Here is a tiny trained network, its code and every weight. The questions are about switching its units off for an input and a class, where a switched-off unit gives its printed mean instead of its output.

import numpy as np


def w(rows, s, z=0):
    codes = np.array(rows[::2]) - 128.0
    scale = np.full(codes.shape[1], s)
    scale[-1] = z or s
    return codes * scale


def f(y):
    return np.maximum(y, 0)


def log_softmax(a):
    a = a - a.max(-1, keepdims=True)
    return a - np.log(np.exp(a).sum(-1, keepdims=True))


def net(x, mask):
    res = np.array(x, float).reshape(1, 8) / 4 @ E
    y = f(res @ A[0][:, :-1].T + A[0][:, -1])
    res = res + np.where(mask, y, B[0][:, -1]) @ B[0][:, :-1]
    return log_softmax(res[-1] @ U[:, :-1].T + U[:, -1])


A, B = {}, {}
E = w([
[126,126,127,129,129,126,128,129],'x0',
[135,129,122,125,128,124,127,133],'x1',
[193,112,106,238,81,76,132,110],'x2',
[96,81,173,157,115,156,97,255],'x3',
[132,194,157,180,218,109,63,142],'x4',
[138,185,184,123,127,82,222,173],'x5',
[204,63,130,130,200,175,184,130],'x6',
[136,130,122,124,127,126,125,135],'x7',
],0.0069)
A[0] = w([
[119,185,171,141,130,87,250,155,67],'N1',
[106,143,137,45,155,148,123,133,71],'N2',
[89,171,125,117,54,92,96,119,88],'N3',
[109,75,123,117,77,137,152,152,130],'N4',
[129,94,111,97,82,119,145,116,5],'N5',
[120,51,93,132,136,158,38,66,85],'N6',
[129,88,112,89,44,131,180,85,88],'N7',
[186,121,113,235,71,90,138,94,85],'N8',
[128,150,132,148,163,121,109,124,54],'N9',
[136,154,123,122,138,119,139,72,100],'N10',
[155,121,130,169,107,119,125,122,76],'N11',
[139,151,106,113,134,122,147,69,91],'N12',
[100,178,134,117,70,100,90,124,48],'N13',
[144,98,133,126,155,139,137,119,63],'N14',
[120,97,138,173,112,144,106,204,115],'N15',
[144,148,125,116,129,111,132,76,94],'N16',
[144,138,105,127,137,133,139,110,111],'N17',
[173,104,133,122,152,148,162,121,61],'N18',
[126,140,135,129,158,116,117,127,92],'N19',
[132,177,134,183,213,110,81,120,80],'N20',
[150,155,100,118,133,112,147,55,81],'N21',
[89,145,140,47,166,149,129,107,80],'N22',
[186,64,133,129,208,145,174,128,87],'N23',
],0.012,0.0012)
B[0] = w([
[214,153,7,116,102,26,26,136,237],'N1',
[92,45,113,95,175,106,190,97,194],'N2',
[91,142,97,193,63,216,138,78,215],'N3',
[163,171,207,143,197,131,120,140,197],'N4',
[168,170,161,140,183,151,132,100,178],'N5',
[214,179,17,117,84,1,72,154,233],'N6',
[219,201,200,146,221,162,146,114,231],'N7',
[63,33,68,33,206,134,212,97,253],'N8',
[171,158,156,128,154,150,153,119,157],'N9',
[109,119,173,126,101,130,102,200,179],'N10',
[92,100,109,90,164,136,149,115,171],'N11',
[90,103,183,137,108,118,98,195,188],'N12',
[100,126,110,186,58,197,149,80,202],'N13',
[115,142,106,148,94,157,126,115,162],'N14',
[67,90,223,97,97,100,109,196,220],'N15',
[99,113,178,134,108,113,102,181,176],'N16',
[106,117,149,140,118,133,111,151,155],'N17',
[102,146,111,175,91,189,124,94,185],'N18',
[163,133,142,131,147,144,140,113,149],'N19',
[224,190,203,135,210,178,167,95,210],'N20',
[82,104,210,125,93,110,100,202,202],'N21',
[93,48,76,80,183,123,192,118,202],'N22',
[44,156,118,190,21,197,136,68,234],'N23',
],0.015,0.0076)
U = w([
[59,34,65,49,198,125,224,76,53],'0',
[213,233,222,160,210,173,157,93,96],'1',
[55,166,82,228,5,217,142,44,28],'2',
[186,174,18,119,86,22,55,139,224],'3',
[50,99,254,123,86,104,87,250,254],'4',
],0.0069,0.00057)

Each question gives the input, the list of numbers given to net, and the class t.
The units are the neurons (one row each of A and B). Each row of codes is followed by its name. A weight is (code - 128) times the scale printed after its matrix; where a second scale follows, it is the last column's (A, B and U).
mask holds one flag per neuron, in row order. A switched-off neuron (its flag False) gives its mean, the last column of its row in B, instead of its output. The means were averaged over made-up inputs and are rounded, as every weight is.
A unit's drop is (log p(t) with every unit on - log p(t) with that unit switched off) / (log p(t) with every unit on - log p(t) with every unit switched off).
The circuit of an input: a set's keep is (log p(t) with only the set's units on - log p(t) with every unit switched off) / (log p(t) with every unit on - log p(t) with every unit switched off). Starting from the 12 units with the biggest drops (on a tie, the unit counted first), units are removed one at a time, each time the one whose removal leaves the highest keep (on an exact tie, the one counted first), for as long as the keep stays at least 0.8.
units of the circuit, in order: the units of the circuit, biggest drop first
unit that matters most: the unit with the biggest drop
top k neurons: the k neurons with the biggest drops, biggest first
drop of u: that unit's drop, to one decimal
input [-3,8,3,-2,1,7,7,2], class 2: unit that matters most : N23
input [6,-2,1,-4,7,-7,-3,-7], class 1: top 4 neurons : (N20; N1; N9; N19)
input [8,6,3,-3,1,6,6,5], class 2: top 2 neurons : (N23; N6)
input [-4,2,-5,4,-4,-2,8,2], class 2: top 2 neurons : (N23; N8)
input [-5,1,-2,-1,-6,5,-4,-7], class 1: top 2 neurons : (N7; N6)
input [2,1,5,-3,-6,-5,7,5], class 2: top 2 neurons : (N23; N18)
input [-8,-1,-4,-2,-2,6,4,-8], class 3: top 2 neurons : (N1; N8)
input [1,-4,7,-6,-2,-7,-3,-4], class 0: top 2 neurons : (N8; N1)
input [1,-1,-5,0,-6,1,-6,-1], class 1: top 3 neurons : (N7; N8; N23)
input [1,3,4,4,-3,-4,1,-2], class 0: top 3 neurons : (N1; N8; N21)
input [8,-2,1,-6,1,6,-2,-3], class 3: top 2 neurons : (N1; N15)
input [-6,-7,-7,-3,1,-8,6,3], class 3: top 2 neurons : (N6; N8)
input [-7,5,-3,-1,2,2,1,-1], class 0: units of the circuit, in order : (N7; N22)
input [2,-7,4,-6,-5,7,-6,4], class 3: top 2 neurons : (N1; N23)
input [3,1,0,-7,1,-6,-5,3], class 4: top 3 neurons : (N21; N1; N12)
input [-5,5,-7,5,-1,-3,-5,2], class 0: units of the circuit, in order : (N22)
input [5,4,-5,2,5,-8,-7,-2], class 3: top 3 neurons : (N6; N23; N8)
input [-6,-1,3,2,-8,8,7,7], class 1: top 3 neurons : (N7; N4; N6)
input [-5,-4,7,3,-1,-2,-5,7], class 0: drop of N1 : 0.0
input [-6,-7,1,5,4,6,-5,8], class 3: units of the circuit, in order : (N1)
input [-8,-3,-6,-6,2,-7,6,-1], class 3: drop of N3 : 0.3
input [1,-4,-7,6,7,5,7,8], class 0: drop of N3 : 0.5
input [2,-2,1,-3,1,2,5,2], class 2: drop of N23 : 0.2
